Below is a small trained network, with its code and all its weights. Each question gives an input and a target symbol and asks what happens when units are switched off, that is, made to give their printed mean instead of their output.

import numpy as np


def w(rows, s, z=0):
    codes = np.array(rows[::2]) - 128.0
    scale = np.full(codes.shape[1], s)
    scale[-1] = z or s
    return codes * scale


def norm(h):
    return h / np.sqrt((h * h).mean(-1, keepdims=True) + 1e-5)


def f(y):
    return y / 2 * (1 + np.tanh(0.7978845608 * (y + 0.044715 * y**3)))


def softmax(a):
    e = np.exp(a - a.max(-1, keepdims=True))
    return e / e.sum(-1, keepdims=True)


def log_softmax(a):
    a = a - a.max(-1, keepdims=True)
    return a - np.log(np.exp(a).sum(-1, keepdims=True))


def net(x, mask):
    ids = ['Ψδηθλμτ'.index(c) for c in x.split()]
    T = len(ids)
    res = E[ids] + P[:T]
    r = norm(res)
    for j in range(2):
        rows = slice(3 * j, 3 * j + 3)
        q, k, v = (r @ M[0][rows].T for M in (Q, K, V))
        z = softmax(np.where(np.tri(T) > 0, q @ k.T / 3**0.5, -1e9)) @ v
        o = O[0][rows]
        res = res + np.where(mask[j], z, o[:, -1]) @ o[:, :-1]
    y = f(norm(res) @ A[0][:, :-1].T + A[0][:, -1])
    res = res + np.where(mask[2:10], y, B[0][:, -1]) @ B[0][:, :-1]
    return log_softmax(norm(res)[-1] @ U[:, :-1].T + U[:, -1])


Q, K, V, O, A, B = {}, {}, {}, {}, {}, {}
E = w([
[141,61,111,186,129,216,149,224,144,127,163],'Ψ',
[125,125,22,104,191,147,99,98,30,149,55],'δ',
[109,140,172,111,78,213,105,167,224,73,123],'η',
[136,28,189,161,67,121,131,139,174,152,182],'θ',
[170,148,199,173,129,163,10,159,153,116,206],'λ',
[65,194,143,204,84,210,154,124,125,146,145],'μ',
[203,117,169,153,123,124,163,96,211,90,200],'τ',
],0.013)
P = w([
[88,110,137,66,74,105,185,79,2,105,170],'0',
[130,87,51,156,138,211,38,145,124,85,76],'1',
[105,160,152,59,126,99,179,103,57,143,188],'2',
[192,138,100,114,190,179,60,141,139,194,43],'3',
[106,211,152,56,170,69,189,143,84,176,156],'4',
[146,114,55,156,175,182,40,146,173,122,82],'5',
],0.0069)
Q[0] = w([
[83,132,63,59,160,84,85,63,99,116,61],'H0',
[46,161,161,51,83,129,253,162,138,132,169],'H0',
[140,114,59,144,126,84,99,114,114,143,58],'H0',
[110,157,161,171,100,160,159,139,112,156,131],'H1',
[157,119,158,184,85,177,65,108,168,78,41],'H1',
[174,143,157,136,91,180,178,169,154,157,253],'H1',
],0.008)
K[0] = w([
[127,90,90,85,91,128,141,87,76,72,133],'H0',
[88,215,212,76,108,246,130,182,110,141,112],'H0',
[154,31,116,146,70,146,179,115,93,124,147],'H0',
[3,157,144,151,139,170,142,146,120,171,140],'H1',
[137,73,116,205,41,151,203,127,188,38,166],'H1',
[127,209,156,128,184,161,74,125,186,195,109],'H1',
],0.0076)
V[0] = w([
[205,44,130,240,217,103,152,125,81,127,237],'H0',
[76,105,127,239,176,216,212,54,96,195,172],'H0',
[136,106,126,130,181,79,68,134,147,160,126],'H0',
[171,112,144,71,115,161,89,88,52,68,80],'H1',
[88,209,15,38,211,106,35,57,142,245,149],'H1',
[112,197,253,178,151,130,95,180,144,126,167],'H1',
],0.0041)
O[0] = w([
[65,137,112,63,192,138,63,83,188,172,156,145],'H0',
[100,173,49,149,107,112,123,38,90,210,135,153],'H0',
[77,113,168,125,106,225,62,195,120,227,81,84],'H0',
[116,169,83,54,219,125,118,120,177,170,164,146],'H1',
[75,96,129,1,116,181,153,119,77,107,180,3],'H1',
[75,74,169,203,201,88,145,66,57,117,163,180],'H1',
],0.0059,0.0049)
A[0] = w([
[88,129,137,133,56,64,97,22,175,172,95,4],'N0',
[125,125,154,152,152,120,84,155,55,144,212,128],'N1',
[167,126,134,76,73,150,61,158,152,77,1,32],'N2',
[184,63,164,155,107,130,162,191,221,108,72,218],'N3',
[156,78,167,131,170,72,118,140,201,127,223,134],'N4',
[45,192,100,70,60,47,236,80,28,172,196,84],'N5',
[139,59,48,139,211,175,115,203,150,110,8,117],'N6',
[126,187,53,168,25,122,128,133,238,136,61,81],'N7',
],0.0057,0.0024)
B[0] = w([
[144,56,136,134,134,96,36,144,102,186,53,129],'N0',
[165,101,169,123,149,142,202,91,171,121,69,159],'N1',
[79,33,254,185,195,130,121,24,210,149,9,153],'N2',
[149,134,92,83,90,125,118,170,40,120,166,254],'N3',
[50,152,119,73,108,137,136,153,86,105,66,213],'N4',
[196,8,64,146,224,168,85,182,190,76,182,172],'N5',
[121,180,199,86,101,28,183,90,80,54,132,208],'N6',
[63,118,236,47,166,204,173,139,136,211,115,181],'N7',
],0.0073,0.0065)
U = w([
[141,174,127,168,64,127,150,157,34,80,159,128],'Ψ',
[130,144,39,29,155,222,113,131,165,124,135,151],'δ',
[69,203,81,178,91,214,176,71,125,212,133,160],'η',
[74,67,108,143,70,117,58,115,75,186,125,111],'θ',
[234,89,108,254,206,146,74,128,201,102,124,166],'λ',
[48,60,228,101,228,184,185,84,148,103,92,5],'μ',
[74,179,67,132,130,63,120,26,119,106,65,204],'τ',
],0.0059,0.0028)

Each question gives the input, a string of symbols that net reads in full, and the target symbol t.
The units are the heads (3 rows each of Q, K, V and O) and the neurons (one row each of A and B). Each row of codes is followed by its name. A weight is (code - 128) times the scale printed after its matrix; where a second scale follows, it is the last column's (O, A, B and U).
mask holds one flag per unit, heads first, then neurons. A switched-off unit (its flag False) gives its mean, the last column of its rows in O or B, instead of its output. The means were averaged over made-up inputs and are rounded, as every weight is.
A unit's drop is (log p(t) with every unit on - log p(t) with that unit switched off) / (log p(t) with every unit on - log p(t) with every unit switched off).
The circuit of an input: a set's keep is (log p(t) with only the set's units on - log p(t) with every unit switched off) / (log p(t) with every unit on - log p(t) with every unit switched off). Starting from all 10 units, units are removed one at a time, each time the one whose removal leaves the highest keep (on an exact tie, the one counted first), for as long as the keep stays at least 0.8.
circuit, biggest first: the units of the circuit, biggest drop first
unit that matters most: the unit with the biggest drop
k most important neurons: the k neurons with the biggest drops, biggest first
which heads matter: for each layer, one digit per head in row order, 1 if its drop is at least 0.15 and else 0, layers parted by /
drop when u is switched off: that unit's drop, to one decimal
input θ μ Ψ μ μ, target λ: which heads matter : 00
input η η τ, target Ψ: circuit, biggest first : H0, N4, N2
input η Ψ η Ψ λ η, target μ: circuit, biggest first : N2, N7
input Ψ λ τ, target μ: 2 most important neurons : N3, N4
input τ τ τ τ Ψ, target η: circuit, biggest first : H0, N5
input Ψ θ τ, target τ: circuit, biggest first : N4, H0, N7, H1
input θ Ψ Ψ, target η: circuit, biggest first : H0, H1, N5
input λ θ μ η λ, target μ: circuit, biggest first : H1, N1
input Ψ μ τ, target λ: circuit, biggest first : H0, N5, N6
input η η η τ, target δ: which heads matter : 10
input η τ η Ψ θ, target Ψ: which heads matter : 10
input δ θ λ, target μ: circuit, biggest first : N1, H1
input θ η δ θ θ, target δ: circuit, biggest first : H1
input η μ η Ψ, target Ψ: 2 most important neurons : N6, N2
input τ λ Ψ, target μ: unit that matters most : H1
input δ μ τ, target λ: 2 most important neurons : N5, N3
input θ δ τ η, target μ: drop when N2 is switched off : 0.7
input λ Ψ Ψ, target μ: drop when H1 is switched off : 0.5
input η λ η τ τ, target Ψ: drop when N7 is switched off : 0.2
